Facts:
dreklazis: σ 550; Θ lofle; Λ c
neto: σ 290; Θ stizun; Λ a
fodom: σ 550; Ψ pezakis; Λ a
funal: σ 290; Ψ dibo; Λ d
tezor: σ 290; Λ b
guvin: σ 374; Ψ zore; Λ c
bigrer: σ 475; Λ b
resam: σ 550; Λ d
drisis: σ 374; Ψ skanik; Θ levu; Λ e
surom: σ 374; Θ plopem; Λ a
vedre: σ 550; Ψ ginuk; Λ d
flutir: σ 290; Ψ zore,gripibes; Λ d
steflek: σ 374; Λ a
plutri: σ 475; Λ d
trelum: σ 290; Θ puflil; Λ c
deguk: σ 550; Ψ drifle; Θ surom; Λ c
stotu: σ 550; Λ a
lagin: σ 200; Λ c
pudes: σ 290; Ψ nulu; Λ e
nabo: σ 550; Θ stalel; Λ e
dugrok: σ 290; Θ kadrus; Λ b
tresu: σ 550; Ψ gogram; Λ c
tadren: σ 475; Θ bodum; Λ c
maske: σ 475; Θ drupli; Λ d
stizun: σ 374; Ψ ruvotre; Θ zogrus; Λ d
stalel: σ 475; Θ pudes; Λ d
plosto: σ 550; Λ e
lebam: σ 200; Θ samok; Λ e
brofi: σ 475; Λ b
fline: σ 475; Ψ potrun; Λ e
dopon: σ 200; Θ listol; Λ d
skogru: σ 200; Λ b
plogek: σ 475; Ψ plutri,nekli; Λ c
drubrol: σ 200; Λ d
mufi: σ 374; Λ e
postun: σ 374; Ψ brituk; Λ e
loskir: σ 550; Θ misi; Λ b
trimes: σ 475; Ψ lebam,ledra,maske,nabo,gogram,steflek; Θ gasuk; Λ b
tupitrom: σ 200; Ψ zustabil; Θ foskefem; Λ d
stiples: σ 475; Λ d
stadrak: σ 374; Θ gagel; Λ a
folum: σ 374; Ψ pluskozir,surom,brofi,nekli; Λ e
brutek: σ 550; Ψ kluplati; Λ a
muta: σ 290; Ψ grudros,dugrok,drafil,stotu; Λ a
laskol: σ 200; Ψ lebam,safli,ludrodres; Λ a
trozas: σ 290; Λ e
tropar: σ 550; Λ d
rigrem: σ 200; Ψ tezok,futrir; Θ stadrak; Λ d
skosta: σ 374; Ψ stalel,nena; Θ giruk; Λ a
ledra: σ 200; Λ d
diskosar: σ 475; Θ lufligro; Λ d
trutrigrik: σ 374; Θ funal; Λ b
luva: σ 550; Θ teskazek; Λ c
skiplos: σ 374; Θ sonir; Λ b
zuluklom: σ 475; Λ a
gegugil: σ 200; Θ lagin; Λ a
gumom: σ 475; Ψ kluplati,dragru; Λ b
tralas: σ 550; Ψ laklak,stopar; Λ a
staven: σ 200; Ψ gegugil,dragru; Λ a
gustatran: σ 475; Λ a
tedretrok: σ 200; Ψ dibo; Θ lebam; Λ a
traras: σ 475; Ψ dete,ruvotre,fizake,klunana,gripibes; Λ d
kladripla: σ 550; Ψ klunana,nulu; Λ c
stopar: σ 374; Λ e
klibri: σ 200; Ψ maske; Λ e
magru: σ 200; Ψ rugram; Λ a
brituk: σ 290; Λ c
dumul: σ 550; Λ a
skeduben: σ 200; Ψ tesim,loskir,sebro; Λ b
rugram: σ 550; Θ foge; Λ c
plapo: σ 290; Ψ tezok,bagrus,neto; Λ b
skosak: σ 475; Θ nipi; Λ c
gako: σ 475; Ψ bagrus,lofle,levu,drafil,sebro; Θ zustabil; Λ c
puflil: σ 550; Θ tresuru; Λ b
flobror: σ 290; Θ trimes; Λ a
zustabil: σ 475; Θ topo; Λ c
gobrel: σ 290; Λ e
foge: σ 374; Ψ trelum,lebam,drupli,stadrak,pliskil,triskupus,sebro; Λ c
vegamir: σ 290; Ψ dumul; Λ d
drifle: σ 374; Λ a
klirum: σ 290; Ψ brituk,triskupus; Λ b
gutro: σ 550; Θ rugram; Λ e
teskazek: σ 475; Θ nekli; Λ e
foskefem: σ 475; Λ d
safli: σ 475; Λ a
drupli: σ 374; Λ a
narar: σ 374; Ψ skogru; Λ a
grero: σ 200; Ψ stiples,stalel; Λ c
triskupus: σ 374; Λ a
galu: σ 475; Λ d
lofle: σ 290; Λ d
flutrur: σ 374; Λ d
boti: σ 475; Θ flaken; Λ b
nekli: σ 475; Θ stisam; Λ b
stisam: σ 200; Θ nutam; Λ b
gogel: σ 374; Λ c
zuklaklek: σ 475; Λ a
skelom: σ 200; Λ c
skabrusa: σ 550; Ψ tezok,ledra,zuluklom; Λ a
plikes: σ 550; Λ b
sebro: σ 475; Θ drisis; Λ e
sinosim: σ 475; Ψ maske,leles; Λ b
tepe: σ 475; Ψ tezok,dragru,stiska; Θ drodel; Λ d
klabritrir: σ 550; Λ c
levu: σ 475; Λ e
flumir: σ 374; Θ mubutrel; Λ d
daklok: σ 550; Λ a
stiska: σ 200; Λ c
mapin: σ 200; Θ stiska; Λ d
lokluso: σ 374; Θ rigrem; Λ c
gomil: σ 290; Θ plapo; Λ b
rogeduk: σ 550; Θ gako; Λ a
ruvotre: σ 475; Λ d
dete: σ 374; Λ e
flagim: σ 374; Ψ galu; Λ a
grudros: σ 475; Θ ludrodres; Λ e
laklak: σ 374; Θ dugrok; Λ b
dibo: σ 290; Θ stalo; Λ c
gripibes: σ 374; Λ a
mabrok: σ 550; Ψ boti,sufedrin; Λ e
nulu: σ 550; Λ e
zore: σ 475; Λ a
stopeplor: σ 290; Λ c
tutuk: σ 290; Λ d
gagel: σ 374; Θ gomil; Λ d
letrum: σ 550; Λ b
pifal: σ 550; Ψ luva,tadren,safli; Λ b
nipi: σ 475; Ψ gobrel; Θ magru; Λ c
klaflan: σ 475; Λ a
riskim: σ 475; Ψ denuk,stotu,plopem; Λ a
lufligro: σ 550; Λ e
trakik: σ 290; Λ c
bagrus: σ 475; Λ a
pluzus: σ 550; Ψ dube,plosto,stakedru,zustabil,tutuk; Λ c
misi: σ 200; Λ e
samok: σ 374; Θ brofi; Λ b
drimo: σ 290; Θ narar; Λ e
ginuk: σ 374; Λ a
toplo: σ 374; Ψ muser,diskosar; Λ b
leludo: σ 200; Ψ lufligro,dumul; Λ a
peklel: σ 374; Ψ gegugil,nena; Λ a
sonir: σ 290; Θ legu; Λ c
dube: σ 374; Λ e
pezakis: σ 475; Θ gutro; Λ d
skupu: σ 550; Ψ dube,giruk,zapul,stiples; Λ b
ruklino: σ 550; Θ skanik; Λ a
sufedrin: σ 290; Λ e
plopem: σ 475; Λ b
favur: σ 290; Ψ tesim; Λ e
lufo: σ 290; Ψ stotu; Λ a
zogrus: σ 374; Θ fline; Λ a
daklil: σ 550; Ψ skogru,stiples,stotu; Λ a
sigri: σ 290; Θ vudek; Λ c
listol: σ 475; Θ daklok; Λ e
nistas: σ 290; Λ a
leles: σ 475; Λ b
gromur: σ 475; Ψ gobrel,gisek; Λ b
topo: σ 550; Θ boti; Λ c
dragru: σ 200; Λ c
faleflan: σ 475; Ψ trutrigrik,bofoni,mapin; Λ b
nutro: σ 290; Θ ruklino; Λ d
lazar: σ 475; Ψ maske,gisek; Λ e
zapul: σ 374; Λ c
drodel: σ 200; Λ b
faker: σ 475; Ψ topo; Λ b
futrir: σ 475; Θ tadren; Λ a
steflesti: σ 475; Λ b
pledrus: σ 550; Ψ pezakis; Λ a
vudek: σ 550; Ψ skelom,stadrak,daklok; Θ dreklazis; Λ c
flazin: σ 475; Ψ drimo,dibo,listol,loskir; Λ b
pluskozir: σ 374; Λ a
dreskis: σ 475; Ψ plosto; Λ c
denuk: σ 374; Θ skosak; Λ b
mubutrel: σ 200; Λ d
klunana: σ 475; Λ a
vofus: σ 374; Λ e
potrun: σ 475; Θ mapin; Λ a
pliskil: σ 475; Θ tepe; Λ c
klepodruk: σ 475; Λ a
skanik: σ 290; Θ tropar; Λ c
legu: σ 200; Ψ lokluso,bigrer,brofi; Λ d
klikom: σ 550; Λ b
gafler: σ 550; Λ d
stakedru: σ 290; Λ a
bruklus: σ 374; Ψ klaflan,lofle; Λ b
nena: σ 200; Λ c
bude: σ 200; Ψ trozas; Θ nutro; Λ a
stalo: σ 550; Ψ dete,plikes,gruvas,diskosar; Θ pezakis; Λ a
droplor: σ 475; Ψ tutuk,stalel; Θ gegugil; Λ e
nutam: σ 290; Θ diskosar; Λ e
stanuk: σ 550; Ψ skogru,leles; Λ e
kopakle: σ 374; Ψ ginuk; Λ a
skagragu: σ 200; Λ c
gruvas: σ 290; Λ b
gasuk: σ 290; Θ sinosim; Λ a
difuplun: σ 475; Ψ sufedrin; Λ b
gogram: σ 475; Λ c
bodum: σ 550; Θ mubok; Λ c
tresuru: σ 475; Ψ triskupus; Θ drubrol; Λ d
gisek: σ 374; Λ b
tesim: σ 290; Λ c
kluplati: σ 550; Λ c
tepan: σ 550; Ψ drimo,plikes,stisam,zogrus; Θ skagragu; Λ b
giruk: σ 290; Λ e
gagun: σ 475; Ψ stiska,loskir; Θ tupitrom; Λ b
muser: σ 550; Λ b
flaken: σ 550; Ψ fizake; Λ a
klasku: σ 550; Λ d
ruzam: σ 475; Ψ teskazek,klaflan; Λ b
klubil: σ 475; Ψ pluskozir,zuklaklek,denuk,diskosar; Λ e
fletremal: σ 374; Λ c
fizake: σ 290; Λ e
drafil: σ 290; Λ c
flovalo: σ 200; Ψ boti,gisek,plutri; Λ c
bofoni: σ 290; Λ d
ludrodres: σ 475; Θ denuk; Λ d
mubok: σ 200; Ψ lokluso,gobrel,samok,ruvotre,dumul; Θ nistas; Λ a
tezok: σ 374; Λ b
kadrus: σ 475; Θ pifal; Λ a

Known rows:
[ -6 -12   3 -37 -13  10 -15  13  14 -33  -1   0  20  -8 -13  -6 -15  15
  27 -27   5 -36  22  -3  -3   4]: flumir
[-23   7 -12 -49 -18  -4   4  11  15 -20   6 -35  14 -35  -3  -2   2  -1
  39 -15   6 -55 -14 -18   3  -6]: skelom
[-45 -18 -24 -33 -20 -26   8  -1  38 -15 -23   2  11 -23 -47  -5   0   9
  11 -28   4 -32  11 -31  -3 -34]: mubok
[ 11 -15  -2 -31  -6  10   1  16  16 -36  -4   4  14 -15 -14  11 -16  11
  19 -20   3 -51  16 -17 -10  -2]: bodum
[-21   2  10 -54   4 -11   0   7  21 -17  -3  -2   3  -5 -23 -39  11   8
  -3 -23  -4 -12  12  -1  20   9]: funal
[ 23 -15   5 -44 -14   9  -6  13  16 -40  10   3  19 -12 -17   3 -13  10
  16 -13   1 -50   7   1 -12  -4]: luva
[ 52 -21   1 -53 -31   7 -14   9  23 -42  29   9  31  -7 -30  -4  -1  13
  -1 -15 -12 -63   4  29 -19 -12]: teskazek
[ 17  -6  15 -43 -17  13  -1  17  22 -42  -9  12  21 -16  -7   1 -10  19
  17 -28   8 -34  17 -18 -23  -4]: gasuk
[-19 -15 -11 -35  -1 -14  -1   7  16 -19 -13  15  16   6 -45 -20   1  16
  -7 -41  -8 -28  25  -1   2  -5]: tresuru
[  2   7  12 -53 -15  11  -4  23   5 -32   5 -10  17 -10   6 -19  -2   7
  26 -27   3 -25   7   5  -2  22]: bofoni
[-25  -3 -12 -43 -37 -31  24  22  23 -29  -9  -5   5 -13 -14 -19  12  -5
   8 -26  -2 -10   3  -9   1  -4]: gromur
[-26 -38  24 -46 -38  56  11  -3  24 -29   4  -5  60  24 -29  23  17 -16
   8 -43 -15 -25  24 -40  -4  23]: pezakis
[  6   6   0 -47 -20   0  12  20   6 -33   6 -20  15 -23  10  -8   4  -1
  25 -17  -1 -41  -9  -7  -2  11]: gogram
[-11   6  22 -53 -19   1  -7  16  31 -33   3 -17   4 -28   7 -11   1   8
  30 -13  13 -30   6 -18   3   3]: tezok
[-25  11  21 -64  -2 -23   9  15  13 -29   2  -1  -5  -9 -25  -6   8  26
   2 -30   4 -21   2  -8  -9  -9]: skupu
[ -3   8   5 -51 -18   8  -5  20   5 -29   1 -15  21 -12   5 -22   2   5
  26 -29   3 -31   5   4  -1  19]: foskefem
[  2   8  12 -52 -13  10  -5  22   5 -31   4 -10  17 -10   5 -20  -2   8
  25 -27   3 -25   8   3  -2  22]: lofle

Rows:
No name comes twice in this set of rows, the named rows included.
[-15  21  32 -74   7 -22  16  10 -12 -35   5   8   2  -3 -27   0  11  48
  -8 -43  -1 -17 -11  -4 -28 -12] : lufo
[ 11 -11   1 -33  -8  14 -10  20  13 -34  -7  12  25   0 -16  -5 -14  15
  17 -35   1 -37  28  -3 -10  11] : nutro
[ 10  10   1 -50 -17   3  11  19  13 -33  10 -20   8 -26  10  -1   7   4
  18 -20  -3 -49  -4 -11  -1   9] : levu
[-42 -13  -9 -43  -6 -19  -3  -8  46 -10 -21   0   9 -26 -50 -14   5  14
   5 -26   6 -39  13 -32   5 -35] : tedretrok
[-10 -17  -5 -37   2 -16  13   6  17 -28  -3  10   4  -5 -40   0  -5  15
  -4 -22  -7 -37  11 -12  -2 -14] : deguk
[-21   7 -15 -49 -21  -4   5  12  21 -21   8 -35   7 -38  -3   6   6   1
  34 -16   5 -58 -10 -19   2  -8] : misi
[-50   4  -8 -55 -20 -28  12   0  25 -15  -9 -18   5 -30 -29 -14  11  10
  18 -24   6 -25 -10 -23   0 -26] : laskol
[-26  -3   1 -48  -1 -24  14   3  13 -25   7 -12  -5 -17 -19 -12   6  11
   6 -12  -5 -26  -6 -13  12  -8] : guvin
[-22   0   2 -52  -8 -15   8  12  11 -23  -1  -1   7  -1 -21 -30   8   7
   2 -28  -7  -9   9   3   9   8] : vegamir
[-36 -12   9 -52 -12 -10  23  -3  18 -24  10 -16   5 -10 -23  -3  14   0
   3 -13  -9 -19  -6 -26  15  -4] : foge

The same things again, as new rows of numbers:
Known rows:
[ -9  -4  -9  -8  -1 -16   7 -11  20  -3  -8 -12   6 -19   3 -16  15 -18
 -11 -25  30  15 -31   0   4  15   5]: brituk
[ -8  -1 -15  -7  -2 -17  15  -6  27   2  -7 -10   7 -15   7  -1  19 -14
 -12 -12  26  18 -34  -2   6  24  15]: stiska
[-11  -4  -7  -8  -2 -15   8 -12  19  -5  -9 -14  10 -15   1 -17  17 -18
 -11 -24  29  11 -30  -1   5  14   7]: tesim
[ -3   6  -2 -10  -9 -15  15   6  14  -5  -4 -13  11 -16   7 -17  21 -18
   0 -18  26  15 -35  -6   2   7   3]: ledra
[ -5 -16  -6  -9  -7  -4   4  -3  19  11   0 -29   5 -13  -5 -11  18 -19
  -4  -1  24  23 -19   7   1  15 -11]: vudek
[  0 -20 -13 -21  -9 -11  -2 -11  25   9  17 -18   1 -16  -9  -9   9 -19
   3  -5  20  45 -18   7  10  -3  -6]: mubok
[  0  -4  -2 -10  -7  -7  11   3  23   7   1 -24  -2 -15   1 -13  12 -17
  -3  -4  23  26 -23   9   4   9  -9]: brutek
[ -5   2  -1 -10  -1  -3  11   2  24  -3   6 -15   1 -18  14   5  10 -12
  -8  -9  18  20 -21  18   7  15  10]: foskefem
[ 44 -10 -20 -24  40 -18   8  25  -1 -34 -75  -6  -1  -8   6 -19  24   0
  -3  10  13  12 -50  48  14  32 -20]: teskazek
[ -8  -6 -15 -10   0 -13  13  -9  32   4  -1 -12   2 -18   5   1  16 -15
 -12  -8  26  25 -28   6   8  20  14]: lagin
[ -9   9  11  -9 -11 -13  12  -1  21  -3   4 -15  -2 -19  11 -10   6 -16
  -7 -21  25  21 -21   9   1   5   7]: pezakis
[  3 -13  -5 -20  -5 -10  12  -3  19   5   6 -23  -6  -3   2 -13  10 -15
   3  -1  21  37 -17  15   5   7  -4]: mabrok
[  6   5  -9 -21  11  -8  21 -10  33 -12  -1 -10  -8 -13  18  -2  11 -17
 -12 -19  25  20 -28   8   5  18  25]: giruk
[ 34  -8 -23 -21  29 -26  13  12  -1 -29 -67  -2  -4 -13   8 -14  18   5
 -12   5  20  16 -49  56  17  29 -23]: nekli
[  1 -13 -12 -24  -4  -9   4  -5  25   5  17 -10   2 -16   4   7  14 -17
   2  -1  17  40 -19   9   9   4   8]: legu
[ -7  -1   1 -13  -8 -32  14 -11  11  -8   1 -14  -7 -12   9 -13  -4 -17
  -5 -16  22  35 -23  20   9   7   9]: dete
[ -7   2   3  -9  -8 -24  13  -6  20  -2   1 -14  -2 -19   8 -11   1 -11
  -9 -18  25  23 -22  17   7  11   4]: zore

Rows:
No name comes twice in this set of rows, the named rows included.
[ -5   2  -7 -10  -2 -17  18  -8  31  -3 -12 -15  -5 -20   6 -18  17 -15
 -14 -12  33  22 -35   3   1  14   5] : nena
[ -1  -3   2 -14 -11 -15  17  -1  19   4   5 -25  -8  -5   5 -13   6 -15
  -3 -10  25  31 -19   7   1   7   8] : gutro
[ -1 -16  -9 -12  -1  -6  10  -1  21   9   6 -23   2  -8   2   2  13 -16
  -3   2  20  29 -16  14   5  21   7] : pifal
[  6  -8  -2 -18   0  -4  17   1  21   2   1 -26  -8  -5   4 -16  12 -17
   0   0  22  29 -19  15   1   8  -4] : stanuk
[ 38  -8 -34 -25  30 -22  25   4  -3 -24 -59   0   0 -16   3 -24  27   2
  -7  14  24  13 -57  51  23  27 -29] : stisam
[ -2   1   6  -4 -16 -24  19   1   8  -1 -12 -21   2 -10   4 -31  11 -17
  -3 -17  32  17 -29   4   0   8  -7] : loskir
[-10  -8  -4  -8  -7 -13   3  -8  14  -4  -8 -18  13 -14  -5 -31  17 -27
  -5 -28  32  10 -30  -9   3   4 -12] : trelum
[ -6  -5 -10  -8  -7 -18  12  -8  22   4  -7 -15   7 -17   1 -16  19 -18
  -9 -13  31  19 -33  -4   3  15   2] : skelom
[ -2  -3  -2 -12  -6  -9   7  -3  19  -5  -5 -17   8 -17  -2 -30  16 -23
  -3 -26  30  12 -31  -5   5   0  -8] : neto
[ -5 -18 -13 -17  -4 -11   0 -12  26   9   7 -20   4 -14  -9 -12  17 -21
  -3  -6  25  37 -20   3   7   4 -11] : flovalo
[-13   4   4  -8  -6 -15  14  -7  35   2  -5 -21 -10 -20   9 -14   5 -14
 -19 -20  35  16 -23  12  -2  16   8] : zustabil
[ -4   3  11 -12 -11 -14  18  -3  16  -3  -1 -27  -8  -9   5 -31   4 -21
  -4 -24  29  22 -20   7  -1   1  -4] : grudros
[  0  -1   4  -9 -13 -20  20   4   4  -1  -8 -23   1  -2   4 -32  11 -17
   2 -14  27  22 -28   4  -1   5 -10] : nabo
[  5  11   3 -12  -4 -18  26   3  26  -4 -10 -20 -13  -8  14 -18   8 -10
  -9 -11  30  25 -31  14   0  14   8] : plosto
[ -4  -7   3 -18  -8 -16   2   0  18  -1  13 -16  -1 -18   2  -8   5 -19
  -1  -9  21  36 -15  18  11  -1  -3] : stizun

